Below are the code and all the weights of a small trained network. Each question names an input and a class and asks about switching units off, where a switched-off unit gives its printed mean instead of its output.

import numpy as np


def w(rows, s, z=0):
    codes = np.array(rows[::2]) - 128.0
    scale = np.full(codes.shape[1], s)
    scale[-1] = z or s
    return codes * scale


def norm(h):
    return h / np.sqrt((h * h).mean(-1, keepdims=True) + 1e-5)


def f(y):
    return y / 2 * (1 + np.tanh(0.7978845608 * (y + 0.044715 * y**3)))


def log_softmax(a):
    a = a - a.max(-1, keepdims=True)
    return a - np.log(np.exp(a).sum(-1, keepdims=True))


def net(x, mask):
    res = np.array(x, float).reshape(1, 8) / 4 @ E
    u = 0
    for l in range(4):
        y = f(norm(res) @ A[l][:, :-1].T + A[l][:, -1])
        res = res + np.where(mask[u : u + 7], y, B[l][:, -1]) @ B[l][:, :-1]
        u += 7
    return log_softmax(norm(res)[-1] @ U[:, :-1].T + U[:, -1])


A, B = {}, {}
E = w([
[196,125,132,183,73,112,142,187,186,186],'x0',
[128,126,129,132,125,126,126,129,127,127],'x1',
[129,130,128,127,127,127,128,129,129,128],'x2',
[38,97,126,159,125,177,198,146,117,196],'x3',
[91,83,226,103,84,91,162,207,148,47],'x4',
[141,213,119,150,125,92,212,140,60,125],'x5',
[155,39,25,95,201,87,145,254,92,134],'x6',
[191,84,191,102,129,148,121,95,45,162],'x7',
],0.013)
A[0] = w([
[127,218,132,188,153,98,177,169,67,109,55],'0.n0',
[155,11,123,144,109,163,54,92,156,123,166],'0.n1',
[124,103,214,93,111,180,180,176,129,40,105],'0.n2',
[178,68,140,146,190,124,119,174,57,140,122],'0.n3',
[191,159,148,196,134,101,192,134,1,110,132],'0.n4',
[131,151,226,143,108,123,118,50,137,156,178],'0.n5',
[12,90,122,116,92,185,203,138,108,233,11],'0.n6',
],0.0089,0.013)
B[0] = w([
[93,64,77,108,38,50,136,39,198,133,147],'0.n0',
[83,136,85,72,6,72,178,114,99,198,247],'0.n1',
[129,191,168,141,225,23,74,137,160,254,191],'0.n2',
[144,177,135,53,120,253,166,162,130,74,195],'0.n3',
[88,94,96,63,4,71,137,96,123,188,217],'0.n4',
[158,146,85,39,148,230,177,227,123,94,255],'0.n5',
[3,47,122,241,194,151,246,92,103,209,148],'0.n6',
],0.0086,0.0074)
A[1] = w([
[48,161,65,202,128,106,94,148,183,63,11],'1.n0',
[153,153,69,140,166,168,120,52,109,186,68],'1.n1',
[49,135,105,87,203,121,103,89,82,73,3],'1.n2',
[102,104,206,143,136,81,118,156,132,103,2],'1.n3',
[248,144,113,93,99,60,41,95,128,22,29],'1.n4',
[74,142,76,87,93,112,127,134,132,105,135],'1.n5',
[118,166,86,150,119,117,153,153,178,126,103],'1.n6',
],0.014,0.0052)
B[1] = w([
[130,139,179,52,87,222,119,190,16,236,186],'1.n0',
[79,177,179,121,153,45,82,200,156,121,233],'1.n1',
[172,70,183,172,163,109,129,49,67,94,188],'1.n2',
[112,167,158,152,188,77,98,144,166,144,154],'1.n3',
[7,97,111,181,135,182,201,151,107,193,240],'1.n4',
[173,107,127,86,155,99,150,64,159,121,254],'1.n5',
[149,113,123,100,83,103,105,128,62,94,194],'1.n6',
],0.015,0.0075)
A[2] = w([
[140,141,108,133,72,174,83,193,81,77,105],'2.n0',
[68,91,116,205,119,165,160,112,119,146,11],'2.n1',
[108,135,148,206,106,113,127,189,128,141,58],'2.n2',
[123,185,185,159,118,168,134,64,156,151,22],'2.n3',
[210,116,99,248,42,140,121,186,164,141,3],'2.n4',
[150,102,100,147,33,87,98,148,120,175,207],'2.n5',
[113,34,134,114,120,175,28,100,198,156,14],'2.n6',
],0.013,0.003)
B[2] = w([
[129,183,143,81,196,166,153,98,136,115,155],'2.n0',
[63,163,82,130,186,157,171,75,171,142,182],'2.n1',
[89,153,157,131,193,140,128,68,134,108,164],'2.n2',
[191,33,53,182,107,146,94,207,183,40,155],'2.n3',
[175,109,214,203,180,113,154,27,51,80,157],'2.n4',
[95,85,162,89,211,141,98,26,105,104,254],'2.n5',
[149,99,31,166,7,24,157,83,92,133,158],'2.n6',
],0.012,0.0075)
A[3] = w([
[203,86,150,114,163,232,128,98,93,162,103],'3.n0',
[227,57,9,132,228,112,152,209,117,112,3],'3.n1',
[180,200,94,172,116,79,201,110,90,139,58],'3.n2',
[77,166,170,200,40,175,46,72,167,53,69],'3.n3',
[123,239,145,131,2,217,113,107,194,26,94],'3.n4',
[92,38,78,87,217,108,205,186,95,131,189],'3.n5',
[160,196,5,188,192,128,2,81,91,227,80],'3.n6',
],0.0085,0.0056)
B[3] = w([
[126,175,120,88,192,137,99,135,86,132,158],'3.n0',
[224,74,129,144,91,213,213,196,215,29,143],'3.n1',
[96,10,100,161,14,78,166,150,120,139,126],'3.n2',
[190,123,128,162,158,174,160,225,70,119,130],'3.n3',
[181,67,63,81,153,137,172,174,182,85,153],'3.n4',
[161,222,104,208,75,186,72,113,207,103,252],'3.n5',
[92,95,208,173,110,69,78,252,138,65,153],'3.n6',
],0.011,0.012)
U = w([
[21,112,87,199,136,173,175,153,148,147,117],'0',
[220,104,84,113,128,182,136,183,155,50,123],'1',
[87,153,201,131,134,3,75,215,165,107,108],'2',
[153,142,136,58,98,184,84,151,35,196,109],'3',
[135,165,111,98,162,115,115,93,167,133,250],'4',
[130,112,78,123,20,33,159,79,118,134,107],'5',
[160,103,170,154,212,127,116,40,80,96,78],'6',
],0.015)

Each question gives the input, the list of numbers given to net, and the class t.
The units are the neurons (one row each of A and B). Each row of codes is followed by its name. A weight is (code - 128) times the scale printed after its matrix; where a second scale follows, it is the last column's (A, B and U).
mask holds one flag per neuron, layer by layer. A switched-off neuron (its flag False) gives its mean, the last column of its row in B, instead of its output. The means were averaged over made-up inputs and are rounded, as every weight is.
A unit's drop is (log p(t) with every unit on - log p(t) with that unit switched off) / (log p(t) with every unit on - log p(t) with every unit switched off).
The circuit of an input: a set's keep is (log p(t) with only the set's units on - log p(t) with every unit switched off) / (log p(t) with every unit on - log p(t) with every unit switched off). Starting from the 12 units with the biggest drops (on a tie, the unit counted first), units are removed one at a time, each time the one whose removal leaves the highest keep (on an exact tie, the one counted first), for as long as the keep stays at least 0.8.
units of the circuit, in order: the units of the circuit, biggest drop first
most important unit: the unit with the biggest drop
top k neurons: the k neurons with the biggest drops, biggest first
k most important neurons of layer l: the k neurons of layer l with the biggest drops, biggest first
input [1,-1,-8,-8,7,-4,5,5], class 0: most important unit : 1.n4
input [8,-1,-5,2,7,8,1,-8], class 3: top 4 neurons : 1.n0, 1.n6, 0.n1, 1.n1
input [-1,-3,7,3,7,8,2,-7], class 5: top 2 neurons : 0.n0, 1.n1
input [-7,-3,-1,1,3,-2,8,-1], class 1: top 2 neurons : 3.n1, 2.n5
input [0,3,6,7,6,5,-4,-8], class 3: 3 most important neurons of layer 1 : 1.n0, 1.n6, 1.n4
input [-2,4,4,-3,4,-7,-6,-6], class 5: 2 most important neurons of layer 0 : 0.n1, 0.n3
input [1,0,6,-6,1,8,-5,-4], class 5: top 3 neurons : 0.n4, 1.n5, 1.n6
input [-5,-8,5,6,-8,-8,4,2], class 2: units of the circuit, in order : 1.n1, 3.n6
input [-6,-4,-3,-1,-4,2,5,-7], class 3: top 2 neurons : 1.n0, 0.n5
input [2,-7,0,1,-4,3,-8,-8], class 1: units of the circuit, in order : 3.n4, 2.n3
input [6,-5,5,-2,6,-7,6,8], class 3: top 3 neurons : 0.n1, 0.n3, 0.n5
input [7,-4,-2,5,-3,-2,6,4], class 6: top 4 neurons : 0.n5, 2.n4, 2.n5, 1.n5
input [-6,-4,0,-2,-2,1,7,5], class 1: top 3 neurons : 3.n1, 2.n5, 1.n0
input [-7,1,0,-3,5,-4,1,-4], class 6: top 3 neurons : 1.n2, 1.n1, 0.n4
input [8,0,4,-1,2,0,2,4], class 6: most important unit : 2.n4
input [2,8,0,-3,-8,-3,7,3], class 2: top 2 neurons : 1.n1, 0.n5
input [2,7,-8,-6,7,8,2,-4], class 5: 2 most important neurons of layer 3 : 3.n6, 3.n0
input [-4,8,2,-6,-1,-7,3,-8], class 3: top 2 neurons : 1.n0, 0.n4
input [-3,-2,3,-4,-5,0,-6,-8], class 3: top 2 neurons : 1.n0, 0.n3
input [4,5,6,5,-6,4,-2,-2], class 2: top 2 neurons : 1.n1, 1.n4
input [-4,4,5,0,0,7,7,-8], class 3: top 2 neurons : 1.n0, 0.n5
input [1,4,0,6,7,-3,3,-1], class 2: units of the circuit, in order : 1.n4
input [8,3,-1,-8,-8,-6,0,-4], class 0: top 2 neurons : 1.n4, 0.n2
input [5,-8,0,6,-4,7,1,6], class 4: units of the circuit, in order : 1.n4, 1.n0
input [-5,0,2,-6,-8,-5,-4,8], class 2: units of the circuit, in order : 1.n1, 3.n6
input [-8,-8,-6,-6,-4,8,8,3], class 1: 3 most important neurons of layer 0 : 0.n3, 0.n1, 0.n2
input [4,4,0,5,-6,7,0,-5], class 5: most important unit : 0.n0
input [-5,3,4,7,-1,0,-7,7], class 0: 2 most important neurons of layer 2 : 2.n3, 2.n1
input [3,-5,-8,-1,5,6,2,5], class 5: 2 most important neurons of layer 2 : 2.n0, 2.n2
